Below is a small trained network, with its code and all its weights. Each question gives an input and a class and asks what happens when units are switched off, that is, made to give their printed mean instead of their output.

import numpy as np


def w(rows, s, z=0):
    codes = np.array(rows[::2]) - 128.0
    scale = np.full(codes.shape[1], s)
    scale[-1] = z or s
    return codes * scale


def f(y):
    return y / 2 * (1 + np.tanh(0.7978845608 * (y + 0.044715 * y**3)))


def log_softmax(a):
    a = a - a.max(-1, keepdims=True)
    return a - np.log(np.exp(a).sum(-1, keepdims=True))


def net(x, mask):
    res = np.array(x, float).reshape(1, 5) / 4 @ E
    y = f(res @ A[0][:, :-1].T + A[0][:, -1])
    res = res + np.where(mask, y, B[0][:, -1]) @ B[0][:, :-1]
    return log_softmax(res[-1] @ U[:, :-1].T + U[:, -1])


A, B = {}, {}
E = w([
[165,147,142,118,92,178,52,168,190,220],'x0',
[44,254,73,161,35,24,171,98,173,138],'x1',
[233,117,195,224,168,15,16,80,23,127],'x2',
[93,55,169,254,72,135,67,103,177,10],'x3',
[128,172,205,173,194,100,226,217,203,128],'x4',
],0.0081)
A[0] = w([
[126,126,73,177,206,69,174,79,63,91,168],'n0',
[183,188,175,119,194,68,182,228,181,98,30],'n1',
[160,169,173,99,96,135,1,156,94,165,254],'n2',
[111,233,128,53,206,156,134,150,38,254,189],'n3',
[108,178,126,158,59,27,160,140,178,187,128],'n4',
[146,66,179,84,213,207,96,211,110,102,27],'n5',
[108,43,138,188,52,149,86,92,182,97,130],'n6',
[159,43,164,101,179,146,118,174,107,128,125],'n7',
[152,94,4,67,97,132,99,85,67,156,144],'n8',
[175,190,126,145,129,132,88,147,167,147,168],'n9',
[122,126,200,123,227,127,150,236,173,152,77],'n10',
[211,165,43,233,146,53,87,145,54,151,66],'n11',
[104,134,104,84,85,168,175,233,181,47,77],'n12',
[42,108,133,35,111,156,155,184,100,23,94],'n13',
[46,143,118,79,87,235,154,70,168,222,85],'n14',
],0.0076,0.0017)
B[0] = w([
[160,125,157,186,64,141,152,104,117,173,184],'n0',
[189,49,62,140,174,113,120,73,160,69,198],'n1',
[133,97,111,160,114,133,158,139,159,153,208],'n2',
[110,207,218,130,135,99,129,127,175,126,244],'n3',
[35,110,99,77,69,128,113,69,88,107,215],'n4',
[60,164,115,72,102,152,94,100,105,130,224],'n5',
[147,140,185,65,166,62,96,191,159,98,219],'n6',
[37,151,142,154,91,200,109,86,100,151,201],'n7',
[192,78,116,86,142,106,160,93,184,1,205],'n8',
[143,74,110,150,82,104,132,145,127,157,156],'n9',
[125,78,120,100,142,167,138,69,141,101,204],'n10',
[184,138,107,135,121,153,112,133,84,143,215],'n11',
[152,150,118,181,186,116,113,145,98,155,213],'n12',
[151,130,145,101,119,173,191,205,71,162,200],'n13',
[152,118,106,159,148,178,170,179,98,133,222],'n14',
],0.0088,0.011)
U = w([
[136,109,60,95,170,93,119,80,191,62,124],'0',
[2,166,89,97,72,127,85,81,97,149,33],'1',
[102,233,215,112,184,52,94,155,173,74,109],'2',
[165,136,87,184,109,141,142,172,88,215,61],'3',
[109,105,147,150,63,125,163,120,168,162,252],'4',
],0.0089,0.0029)

Each question gives the input, the list of numbers given to net, and the class t.
The units are the neurons (one row each of A and B). Each row of codes is followed by its name. A weight is (code - 128) times the scale printed after its matrix; where a second scale follows, it is the last column's (A, B and U).
mask holds one flag per neuron, in row order. A switched-off neuron (its flag False) gives its mean, the last column of its row in B, instead of its output. The means were averaged over made-up inputs and are rounded, as every weight is.
A unit's drop is (log p(t) with every unit on - log p(t) with that unit switched off) / (log p(t) with every unit on - log p(t) with every unit switched off).
The circuit of an input: a set's keep is (log p(t) with only the set's units on - log p(t) with every unit switched off) / (log p(t) with every unit on - log p(t) with every unit switched off). Starting from the 12 units with the biggest drops (on a tie, the unit counted first), units are removed one at a time, each time the one whose removal leaves the highest keep (on an exact tie, the one counted first), for as long as the keep stays at least 0.8.
units of the circuit, in order: the units of the circuit, biggest drop first
top k neurons: the k neurons with the biggest drops, biggest first
drop of u: that unit's drop, to one decimal
input [8,6,7,-4,-3], class 4: top neuron : n2
input [7,-8,-5,-5,-6], class 1: top 3 neurons : n5, n7, n1
input [5,-3,6,-6,-4], class 2: top 3 neurons : n3, n8, n14
input [-7,3,-4,-5,-1], class 4: top 3 neurons : n6, n0, n13
input [2,-5,4,-4,5], class 0: top 3 neurons : n1, n10, n4
input [-7,0,-8,6,6], class 3: units of the circuit, in order : n13, n12
input [-7,8,2,-1,6], class 1: top 3 neurons : n4, n8, n0
input [7,-1,8,2,5], class 3: top 2 neurons : n11, n8
input [-3,2,-4,-5,-6], class 0: top 2 neurons : n8, n6
input [-1,3,-4,5,5], class 0: units of the circuit, in order : n3, n1
input [-4,3,3,-8,-6], class 2: top 2 neurons : n3, n1
input [6,7,-8,-7,-2], class 3: top 4 neurons : n14, n12, n5, n6
input [-6,6,-8,3,-7], class 3: top 2 neurons : n13, n14
input [-1,2,-6,-6,7], class 0: units of the circuit, in order : n1
input [-1,-8,4,-2,-2], class 1: top 2 neurons : n5, n7
input [2,4,-2,1,-5], class 0: units of the circuit, in order : n8, n7
input [-5,-1,-6,0,-5], class 3: units of the circuit, in order : n13, n14
input [-7,4,5,-2,8], class 0: drop of n1 : 0.7
input [-1,5,6,4,4], class 3: drop of n9 : 0.0
input [7,2,-8,-5,-6], class 3: units of the circuit, in order : n14
input [-1,1,-4,-6,6], class 0: drop of n6 : 0.3
